What each symbol does to the nodes:
q792: α>q326, ψ>q150, π>q633, ω>q343, δ>q706, β>q976
q223: α>q605, ψ>q473, π>q264, ω>q178, δ>q774, β>q657
q677: α>q38, ψ>q439, π>q691, ω>q929, δ>q724, β>q649
q912: α>q216, ψ>q306, π>q151, ω>q832, δ>q88, β>q609
q473: α>q657, ψ>q880, π>q469, ω>q223, δ>q758, β>q351
q509: α>q641, ψ>q203, π>q401, ω>q339, δ>q923, β>q88
q979: α>q191, ψ>q851, π>q663, ω>q649, δ>q991, β>q365
q956: α>q843, ψ>q572, π>q819, ω>q465, δ>q208, β>q706
q191: α>q322, ψ>q365, π>q979, ω>q138, δ>q946, β>q891
q202: α>q86, ψ>q513, π>q787, ω>q575, δ>q657, β>q870
q953: α>q991, ψ>q86, π>q575, ω>q174, δ>q513, β>q99
q450: α>q819, ψ>q206, π>q533, ω>q500, δ>q649, β>q239
q365: α>q891, ψ>q364, π>q851, ω>q191, δ>q929, β>q500
q339: α>q151, ψ>q509, π>q706, ω>q150, δ>q560, β>q641
q306: α>q609, ψ>q383, π>q641, ω>q912, δ>q343, β>q713
q322: α>q441, ψ>q891, π>q191, ω>q208, δ>q364, β>q694
q713: α>q264, ψ>q739, π>q383, ω>q609, δ>q326, β>q469
q185: α>q889, ψ>q228, π>q216, ω>q89, δ>q713, β>q178
q976: α>q832, ψ>q151, π>q150, ω>q326, δ>q509, β>q912
q991: α>q946, ψ>q99, π>q953, ω>q98, δ>q870, β>q929
q401: α>q509, ψ>q560, π>q427, ω>q706, δ>q694, β>q203
q511: α>q465, ψ>q819, π>q500, ω>q694, δ>q206, β>q956
q216: α>q185, ψ>q609, π>q912, ω>q758, δ>q383, β>q228
q98: α>q851, ψ>q991, π>q174, ω>q663, δ>q86, β>q946
q694: α>q923, ψ>q511, π>q891, ω>q441, δ>q450, β>q465
q364: α>q500, ψ>q533, π>q946, ω>q365, δ>q677, β>q450
q611: α>q575, ψ>q787, π>q889, ω>q989, δ>q223, β>q202
q891: α>q694, ψ>q500, π>q365, ω>q322, δ>q533, β>q511
q575: α>q953, ψ>q202, π>q611, ω>q646, δ>q605, β>q86
q566: α>q343, ψ>q633, π>q923, ω>q203, δ>q956, β>q792
q739: α>q469, ψ>q990, π>q268, ω>q713, δ>q976, β>q774
q706: α>q339, ψ>q401, π>q572, ω>q843, δ>q441, β>q509
q228: α>q178, ψ>q264, π>q609, ω>q185, δ>q739, β>q223
q633: α>q792, ψ>q843, π>q465, ω>q566, δ>q572, β>q150
q465: α>q633, ψ>q956, π>q511, ω>q923, δ>q239, β>q843
q513: α>q870, ψ>q596, π>q605, ω>q202, δ>q351, β>q461
q657: α>q596, ψ>q351, π>q473, ω>q605, δ>q89, β>q147
q89: α>q841, ψ>q185, π>q758, ω>q880, δ>q609, β>q889
q832: α>q758, ψ>q912, π>q976, ω>q990, δ>q641, β>q216
q178: α>q787, ψ>q223, π>q228, ω>q889, δ>q469, β>q605
q208: α>q427, ψ>q322, π>q138, ω>q239, δ>q365, β>q441
q691: α>q677, ψ>q106, π>q870, ω>q99, δ>q273, β>q439
q273: α>q724, ψ>q646, π>q147, ω>q461, δ>q611, β>q174
q268: α>q739, ψ>q326, π>q343, ω>q383, δ>q150, β>q990
q343: α>q268, ψ>q792, π>q566, ω>q88, δ>q843, β>q326
q150: α>q976, ψ>q339, π>q843, ω>q792, δ>q401, β>q151
q787: α>q202, ψ>q605, π>q178, ω>q611, δ>q473, β>q513
q38: α>q206, ψ>q649, π>q677, ω>q533, δ>q663, β>q138
q106: α>q439, ψ>q724, π>q461, ω>q691, δ>q646, β>q663
q663: α>q979, ψ>q98, π>q724, ω>q439, δ>q953, β>q851
q843: α>q150, ψ>q706, π>q956, ω>q633, δ>q427, β>q339
q851: α>q365, ψ>q946, π>q98, ω>q979, δ>q99, β>q364
q441: α>q560, ψ>q694, π>q322, ω>q427, δ>q500, β>q923
q147: α>q273, ψ>q989, π>q351, ω>q596, δ>q889, β>q646
q88: α>q383, ψ>q343, π>q203, ω>q641, δ>q633, β>q268
q533: α>q450, ψ>q38, π>q929, ω>q364, δ>q439, β>q206
q724: α>q663, ψ>q174, π>q273, ω>q106, δ>q575, β>q98
q641: α>q306, ψ>q88, π>q509, ω>q151, δ>q566, β>q383
q646: α>q174, ψ>q575, π>q989, ω>q273, δ>q787, β>q953
q427: α>q401, ψ>q441, π>q208, ω>q572, δ>q891, β>q560
q239: α>q572, ψ>q208, π>q206, ω>q819, δ>q191, β>q427
q819: α>q956, ψ>q239, π>q450, ω>q511, δ>q138, β>q572
q649: α>q138, ψ>q979, π>q439, ω>q38, δ>q98, β>q191
q560: α>q203, ψ>q923, π>q441, ω>q401, δ>q511, β>q566
q605: α>q513, ψ>q657, π>q223, ω>q787, δ>q880, β>q596
q500: α>q511, ψ>q450, π>q364, ω>q891, δ>q38, β>q819
q929: α>q533, ψ>q677, π>q99, ω>q946, δ>q106, β>q38
q609: α>q228, ψ>q713, π>q306, ω>q216, δ>q268, β>q264
q923: α>q566, ψ>q465, π>q694, ω>q560, δ>q819, β>q633
q151: α>q912, ψ>q641, π>q339, ω>q976, δ>q203, β>q306
q383: α>q713, ψ>q268, π>q88, ω>q306, δ>q792, β>q739
q264: α>q223, ψ>q469, π>q713, ω>q228, δ>q990, β>q473
q206: α>q239, ψ>q138, π>q38, ω>q450, δ>q979, β>q208
q774: α>q880, ψ>q758, π>q990, ω>q469, δ>q912, β>q89
q989: α>q646, ψ>q611, π>q841, ω>q147, δ>q178, β>q575
q469: α>q473, ψ>q774, π>q739, ω>q264, δ>q832, β>q880
q841: α>q989, ψ>q889, π>q89, ω>q351, δ>q228, β>q611
q99: α>q929, ψ>q691, π>q86, ω>q991, δ>q461, β>q677
q572: α>q706, ψ>q427, π>q239, ω>q956, δ>q322, β>q401
q596: α>q461, ψ>q147, π>q657, ω>q513, δ>q841, β>q273
q174: α>q98, ψ>q953, π>q646, ω>q724, δ>q202, β>q991
q138: α>q208, ψ>q191, π>q649, ω>q206, δ>q851, β>q322
q990: α>q774, ψ>q832, π>q326, ω>q739, δ>q151, β>q758
q461: α>q106, ψ>q273, π>q596, ω>q870, δ>q989, β>q724
q351: α>q147, ψ>q841, π>q880, ω>q657, δ>q185, β>q989
q889: α>q611, ψ>q178, π>q185, ω>q841, δ>q264, β>q787
q203: α>q88, ψ>q566, π>q560, ω>q509, δ>q465, β>q343
q439: α>q649, ψ>q663, π>q106, ω>q677, δ>q174, β>q979
q86: α>q99, ψ>q870, π>q202, ω>q953, δ>q596, β>q691
q326: α>q990, ψ>q976, π>q792, ω>q268, δ>q339, β>q832
q870: α>q691, ψ>q461, π>q513, ω>q86, δ>q147, β>q106
q946: α>q364, ψ>q929, π>q991, ω>q851, δ>q691, β>q533
q758: α>q89, ψ>q216, π>q832, ω>q774, δ>q306, β>q185
q880: α>q351, ψ>q89, π>q774, ω>q473, δ>q216, β>q841

The rows follow the links: the fewer symbols apart two nodes are, the more alike their rows tend to be.

Each row is also shifted at random along 7 hidden directions that mean nothing.

Some nodes, each with a row of numbers:
q891 [-7,-49,-23,23,-9,-2,-26,-17,57,27,20,23,35,15,-31,8,-35,-25,15,7,21,-58,-34,-81,-57,21,89,-16,-1,-60,1,-55,-31,17,29,53,15,5,27]
q575 [41,8,49,-28,22,-38,-21,4,29,12,-42,45,-28,-40,-21,5,-6,-17,45,10,-17,-2,33,-53,26,54,-29,-22,-61,-39,-29,4,0,-5,3,11,-30,-9,-26]
q923 [0,-4,-15,18,27,39,43,-16,31,-20,-9,-49,6,25,-13,-14,-36,-36,3,-13,29,3,26,-34,-33,-28,10,-17,-3,-17,2,-17,-18,17,52,-39,8,3,9]
q99 [37,11,-21,-43,-16,-6,-20,43,1,-3,-7,45,4,-24,-41,15,38,-3,-17,-4,1,-28,30,-20,-23,1,-9,5,33,-20,16,-23,-12,0,-15,37,1,4,34]
q322 [-70,2,11,-1,11,26,21,7,-16,-6,6,-20,11,14,-8,-10,-11,0,-11,-3,26,-12,27,-7,-37,-79,13,11,-44,17,-26,-31,-3,14,23,4,16,5,-6]
q151 [-15,66,-81,16,-52,23,57,8,-40,-25,20,-51,15,22,-15,18,61,18,-81,34,-6,38,-12,83,1,-82,-32,6,19,74,-37,22,-2,-1,-50,-25,21,20,27]
q758 [29,-13,-17,22,-23,-10,0,-24,-22,3,5,-10,-10,1,42,9,1,10,-6,15,-27,27,-38,39,34,-7,0,2,-13,23,-9,38,27,-16,-15,-11,-13,0,-3]
q339 [3,-7,32,63,-22,-30,-17,-51,7,88,32,-4,30,30,-6,11,-39,-6,-5,29,-7,-18,-93,-25,-8,-35,107,-3,-36,9,-46,-24,-2,6,-29,35,14,7,-16]
q533 [26,14,-25,-22,-20,3,-16,32,20,38,5,35,27,-1,-76,22,19,-30,-36,-12,16,-51,8,-56,-61,-30,54,1,70,-34,25,-58,-30,14,-13,45,18,12,62]
q268 [74,-35,-46,27,0,38,41,-30,-12,-51,-5,-56,-15,14,59,-6,-23,-10,0,4,-2,37,3,33,9,-40,-19,-6,-36,16,-6,36,23,-5,48,-48,-12,1,3]
q150 [-1,20,11,43,-9,-7,9,-31,8,55,19,-25,21,31,-18,5,-20,-13,-18,7,1,0,-54,-7,-6,-22,60,-5,23,12,-10,-11,-10,8,-25,-5,15,6,2]
q841 [-114,56,-68,-4,-55,-41,11,0,27,3,-25,28,-10,-30,-53,46,58,-20,-28,60,-41,21,-12,-10,29,27,-31,-38,-26,-9,-64,28,-14,-10,-55,14,-20,15,27]
q273 [58,-79,-15,-27,-32,8,-32,10,-73,0,-6,39,-24,-33,64,22,-2,1,-10,-5,-24,-13,8,14,-11,-117,26,35,-61,10,2,7,67,-21,26,43,-31,0,34]
q979 [-21,-23,-44,-38,6,39,0,44,-3,-64,8,6,8,-4,4,-12,21,14,-6,-28,27,-20,51,12,-36,10,-34,17,51,-13,54,-17,-12,5,34,5,13,-1,28]
q739 [-35,-51,32,29,21,21,5,-38,-51,2,2,-44,-28,15,98,-19,-47,5,16,-34,-15,40,-26,56,38,-37,7,24,8,33,43,48,56,-16,30,-56,-19,-12,-17]
q641 [52,8,-66,31,-16,19,28,-16,27,-26,15,-38,18,27,-2,2,7,-4,-19,8,5,16,-27,21,-1,36,-2,-15,56,1,16,14,-23,3,0,-29,13,6,21]
q819 [80,29,73,14,6,-22,-11,-2,-13,42,31,7,32,16,-26,-14,-8,38,5,32,23,-30,-19,-10,-21,-46,37,11,-102,36,-84,-47,-16,17,-29,52,31,3,-63]
q511 [-69,5,-38,10,5,25,19,11,23,-70,35,-28,33,25,2,-25,16,45,4,18,36,-7,8,30,-19,52,-38,-2,-13,15,-15,-13,-39,16,12,3,35,1,-30]
q694 [-52,88,15,-14,27,25,46,32,6,-15,3,-41,18,24,-62,-21,27,8,-30,-12,37,9,47,16,-21,-12,-44,0,46,32,-3,-24,-42,23,-20,-35,35,5,-13]
q946 [-50,-28,-20,-25,-11,11,-17,27,-11,-21,10,27,9,-10,1,2,13,12,-4,-1,12,-30,20,-7,-32,-24,5,14,-15,-8,3,-24,0,2,14,39,7,2,16]
q465 [-41,-2,14,28,19,13,6,-7,10,-31,42,-33,31,35,23,-35,-11,50,17,5,32,-4,-22,36,-3,54,-9,7,-8,25,-4,-9,-25,14,4,-4,35,-5,-52]
q596 [80,10,-58,-26,-48,-27,-10,17,5,-17,-19,49,-11,-40,-25,38,49,-5,-14,48,-29,-2,11,-14,7,-2,-27,-18,-62,-13,-56,11,2,-12,-23,43,-21,11,23]
q439 [-40,-21,4,-19,-20,-23,-47,29,-16,-28,40,49,24,-12,20,-8,33,74,15,29,8,-33,-16,32,-1,47,-16,22,-54,17,-28,-16,-7,-2,-27,74,20,-3,-40]
q870 [15,19,63,-35,9,-38,-45,25,-8,56,-13,56,-10,-26,-31,8,11,-1,8,-20,-13,-20,5,-24,12,24,11,12,39,-15,26,-14,5,-6,-38,29,-8,-7,0]
q929 [-53,-39,-37,-24,-9,8,-26,30,3,-71,28,28,18,-9,26,-13,25,54,19,11,19,-27,14,23,-13,62,-37,12,-23,-6,6,-9,-14,0,16,43,15,-4,-15]
q178 [-17,-42,-11,-3,-16,1,-14,-8,-48,-9,-4,5,-27,-14,69,7,0,9,-1,-11,-31,25,-15,48,35,-22,-10,20,6,18,30,45,50,-24,3,-13,-26,-5,11]
q365 [-63,1,14,-27,11,34,3,29,-30,27,-3,-3,5,7,-26,0,-6,-27,-34,-49,22,-26,37,-18,-52,-100,37,26,66,1,50,-40,6,10,16,0,11,4,49]
q89 [25,-6,4,5,3,-17,-10,-14,6,-3,-11,3,-20,-10,29,0,-1,2,20,-3,-24,26,-18,19,46,66,-24,-7,23,-5,22,40,13,-14,-9,-24,-19,-8,-10]

Where do the symbols, taken in turn from left to right, take each start?
Answer with the node's name.
[-3,4,40,12,6,-18,-4,-23,-25,37,-12,-7,-24,-4,30,3,-15,-7,5,-12,-29,30,-25,21,44,-6,5,6,15,16,14,35,32,-15,-19,-30,-20,-7,-10]
β ω ψ ω π π δ: q326
[40,-15,-10,-16,-3,-11,-18,6,-8,-12,-13,19,-22,-20,27,6,12,3,10,-12,-24,16,-1,20,34,50,-29,3,42,-10,41,34,18,-18,-6,-12,-20,-8,11]
ω β π α δ β ψ ψ: q657
[21,34,3,-21,11,5,28,4,-15,3,-50,-14,-43,-20,-7,11,10,-43,-13,-22,-25,43,42,5,31,-28,-44,-9,39,1,24,38,23,-12,1,-59,-31,-1,27]
α α δ α δ α δ: q473
[-48,48,62,14,34,9,21,2,-10,17,18,-38,18,31,-16,-30,-11,23,-3,-9,29,4,5,19,-6,-19,-3,11,-2,40,-15,-20,-18,17,-15,-20,31,-1,-46]
ψ β β β δ β: q339
[3,-49,58,-31,33,-2,-24,5,-33,-12,-29,23,-41,-32,58,-13,-27,1,44,-25,-13,7,40,-2,25,-14,-26,16,-54,-8,16,20,46,-15,39,-6,-34,-16,-25]
ω δ α ψ δ α α: q461
[-13,0,23,27,28,20,19,-20,18,6,14,-42,16,34,1,-22,-36,-5,9,-17,25,-1,-10,-7,-15,5,22,-2,20,2,14,-14,-16,15,21,-27,19,-2,-17]
α π π ω ψ π π α: q208
[82,2,66,-61,38,17,-3,43,-66,-25,-28,12,-37,-31,30,-20,8,17,10,-39,4,11,84,29,10,-66,-63,35,-31,29,17,8,40,-9,20,-15,-17,-10,-22]
β π β ω ψ: q99
[-71,-41,-11,57,12,-4,4,-54,41,-29,21,-35,8,26,57,-21,-40,19,47,21,0,20,-55,14,33,99,1,-22,-34,-9,-11,32,-9,-1,25,-24,0,-9,-47]
ω ψ ψ α α: q216
[-1,3,-66,33,-30,1,19,-23,15,-28,16,-26,8,15,17,9,15,9,-14,28,-13,25,-42,37,21,40,-13,-15,15,12,-9,33,-7,-6,-14,-18,3,5,7]
δ π δ ω ω ψ δ β: q572
[-25,-81,-40,37,18,44,29,-47,51,-26,-14,-37,1,18,20,-4,-77,-61,32,-1,24,-16,11,-80,-52,-44,56,-30,-75,-60,-17,-24,-3,15,107,-13,-11,3,21]
π ω ψ α α π δ π β: q891
[14,19,30,-45,45,7,8,35,27,-52,-28,13,-14,-23,-26,-23,7,5,37,-9,24,-7,83,-29,-6,49,-72,-12,-39,-24,-10,-14,-23,10,31,-6,-2,-8,-33]
β ω ω β ψ δ: q851
[17,57,-53,12,7,34,67,7,20,-81,8,-64,14,24,-16,-20,30,22,-18,26,27,34,34,46,-1,21,-81,-19,-18,35,-38,14,-38,15,4,-47,26,7,-25]
ω δ ω δ δ α π β: q322
[58,19,4,-30,-3,-31,-11,13,22,3,-38,43,-24,-39,-33,19,19,-20,15,17,-22,1,30,-39,18,33,-30,-22,-35,-31,-27,7,-3,-7,-10,14,-26,0,3]
δ β β α δ π: q605
[87,38,-34,15,4,22,67,-20,12,-22,-38,-54,-23,3,-16,9,-3,-46,-17,17,-6,45,34,-7,7,-55,-34,-30,-40,8,-44,25,1,3,22,-61,-16,9,11]
β β π π ω π β ψ α: q832
[1,-44,-49,-12,-20,29,-20,28,-14,-33,41,12,33,12,14,-5,15,29,-19,-12,26,-40,-4,19,-49,-15,23,27,40,0,38,-33,-9,6,16,41,26,3,30]
ω ψ ω δ β α: q500
[58,44,29,17,15,13,40,-10,-2,21,-3,-38,10,22,-34,-8,-15,-15,-16,11,21,4,16,-16,-23,-80,14,-6,-53,26,-56,-26,-12,18,2,-15,16,8,-19]
ψ β ψ ψ β ψ: q203
